Below are the code and all the weights of a small trained network. Each question names an input and a class and asks about switching units off, where a switched-off unit gives its printed mean instead of its output.

import numpy as np


def w(rows, s, z=0):
    codes = np.array(rows[::2]) - 128.0
    scale = np.full(codes.shape[1], s)
    scale[-1] = z or s
    return codes * scale


def norm(h):
    return h / np.sqrt((h * h).mean(-1, keepdims=True) + 1e-5)


def f(y):
    return np.maximum(y, 0)


def log_softmax(a):
    a = a - a.max(-1, keepdims=True)
    return a - np.log(np.exp(a).sum(-1, keepdims=True))


def net(x, mask):
    res = np.array(x, float).reshape(1, 8) / 4 @ E
    u = 0
    for l in range(3):
        y = f(norm(res) @ A[l][:, :-1].T + A[l][:, -1])
        res = res + np.where(mask[u : u + 4], y, B[l][:, -1]) @ B[l][:, :-1]
        u += 4
    return log_softmax(norm(res)[-1] @ U[:, :-1].T + U[:, -1])


A, B = {}, {}
E = w([
[223,129,151,212,88,160,66],'x0',
[185,120,30,35,17,188,103],'x1',
[146,92,201,95,50,134,189],'x2',
[88,115,183,157,76,181,184],'x3',
[140,39,207,78,95,155,42],'x4',
[162,244,235,90,254,161,158],'x5',
[53,141,85,85,139,205,100],'x6',
[175,73,141,177,23,206,138],'x7',
],0.0057)
A[0] = w([
[35,106,191,151,105,204,141,44],'0.n1',
[80,46,37,71,116,95,104,5],'0.n2',
[96,29,75,2,102,23,208,19],'0.n3',
[162,83,169,154,96,35,105,24],'0.n4',
],0.0063,0.0021)
B[0] = w([
[110,38,124,86,126,191,151,185],'0.n1',
[200,155,231,123,107,212,140,224],'0.n2',
[129,114,51,64,140,158,182,253],'0.n3',
[2,132,193,52,124,130,127,188],'0.n4',
],0.0081,0.0038)
A[1] = w([
[94,123,131,228,180,181,144,87],'1.n1',
[96,98,110,255,102,49,220,3],'1.n2',
[195,160,175,93,108,84,129,152],'1.n3',
[61,116,114,46,80,164,150,153],'1.n4',
],0.0059,0.0023)
B[1] = w([
[39,118,144,22,203,210,131,166],'1.n1',
[132,220,52,172,197,79,255,168],'1.n2',
[67,188,164,150,44,169,156,177],'1.n3',
[70,166,121,134,109,196,178,253],'1.n4',
],0.0053,0.0046)
A[2] = w([
[158,58,129,151,86,155,95,200],'2.n1',
[140,165,135,83,247,111,71,12],'2.n2',
[137,158,136,99,185,153,92,182],'2.n3',
[109,149,90,214,162,95,185,36],'2.n4',
],0.011,0.0011)
B[2] = w([
[124,134,140,158,242,29,72,234],'2.n1',
[94,121,68,209,135,21,214,254],'2.n2',
[63,107,24,193,75,101,203,222],'2.n3',
[77,206,91,140,181,2,158,216],'2.n4',
],0.0078,0.0052)
U = w([
[196,217,221,104,111,161,146,46],'0',
[78,198,77,187,168,29,174,161],'1',
[92,45,213,153,106,142,80,78],'2',
[89,125,75,33,88,218,196,255],'3',
[211,125,76,134,78,152,9,48],'4',
],0.013,0.0038)

Each question gives the input, the list of numbers given to net, and the class t.
The units are the neurons (one row each of A and B). Each row of codes is followed by its name. A weight is (code - 128) times the scale printed after its matrix; where a second scale follows, it is the last column's (A, B and U).
mask holds one flag per neuron, layer by layer. A switched-off neuron (its flag False) gives its mean, the last column of its row in B, instead of its output. The means were averaged over made-up inputs and are rounded, as every weight is.
A unit's drop is (log p(t) with every unit on - log p(t) with that unit switched off) / (log p(t) with every unit on - log p(t) with every unit switched off).
The circuit of an input: a set's keep is (log p(t) with only the set's units on - log p(t) with every unit switched off) / (log p(t) with every unit on - log p(t) with every unit switched off). Starting from all 12 units, units are removed one at a time, each time the one whose removal leaves the highest keep (on an exact tie, the one counted first), for as long as the keep stays at least 0.8.
circuit, biggest first: the units of the circuit, biggest drop first
unit that matters most: the unit with the biggest drop
k most important neurons: the k neurons with the biggest drops, biggest first
top k neurons in layer l: the k neurons of layer l with the biggest drops, biggest first
drop when u is switched off: that unit's drop, to one decimal
input [-1,6,0,1,6,6,2,-4], class 1: top 2 neurons in layer 2 => 2.n2, 2.n3
input [3,8,2,6,-1,3,-4,-2], class 0: circuit, biggest first => 0.n3, 2.n3
input [-1,7,-7,-6,7,-6,-7,-7], class 4: circuit, biggest first => 0.n2
input [1,5,1,3,-5,-6,-1,7], class 4: 2 most important neurons => 2.n1, 2.n2
input [5,7,-3,-7,0,-5,7,-6], class 4: top 2 neurons in layer 0 => 0.n2, 0.n4
input [-7,-5,1,2,8,2,1,-2], class 3: 3 most important neurons => 0.n1, 2.n1, 2.n4
input [-3,-7,2,3,1,0,4,0], class 3: circuit, biggest first => 0.n1, 2.n1
input [-1,0,-8,-4,3,-4,-6,3], class 4: circuit, biggest first => 2.n2, 2.n4
input [8,6,-8,-2,-6,1,6,3], class 4: circuit, biggest first => 2.n2, 2.n4, 0.n3
input [-7,-6,1,4,5,4,-3,0], class 2: 3 most important neurons => 0.n1, 2.n4, 0.n3
input [-2,-6,6,7,0,-7,-2,-1], class 3: circuit, biggest first => 0.n1, 2.n2, 0.n3
input [-5,-5,-6,5,8,-7,0,-8], class 3: 2 most important neurons => 0.n3, 2.n1
input [3,-7,2,-3,-4,0,8,7], class 3: 2 most important neurons => 1.n1, 0.n1
input [3,0,-1,-2,4,-2,-7,4], class 2: unit that matters most => 0.n4
input [7,6,1,-3,3,7,5,0], class 4: 4 most important neurons => 2.n4, 0.n3, 0.n4, 1.n3
input [5,7,-2,-7,0,4,-5,1], class 4: top 3 neurons in layer 1 => 1.n3, 1.n1, 1.n2
input [-2,0,-7,6,7,5,-6,4], class 2: drop when 0.n4 is switched off => 0.0
input [-8,-5,8,8,-3,-1,6,-6], class 3: drop when 0.n1 is switched off => 0.2
input [-2,8,-6,-3,4,-1,1,4], class 4: drop when 2.n1 is switched off => 0.3
input [5,8,2,-4,-4,4,5,6], class 4: most important neuron => 0.n3
input [-2,-6,3,-3,4,-2,2,6], class 2: drop when 0.n3 is switched off => 0.1
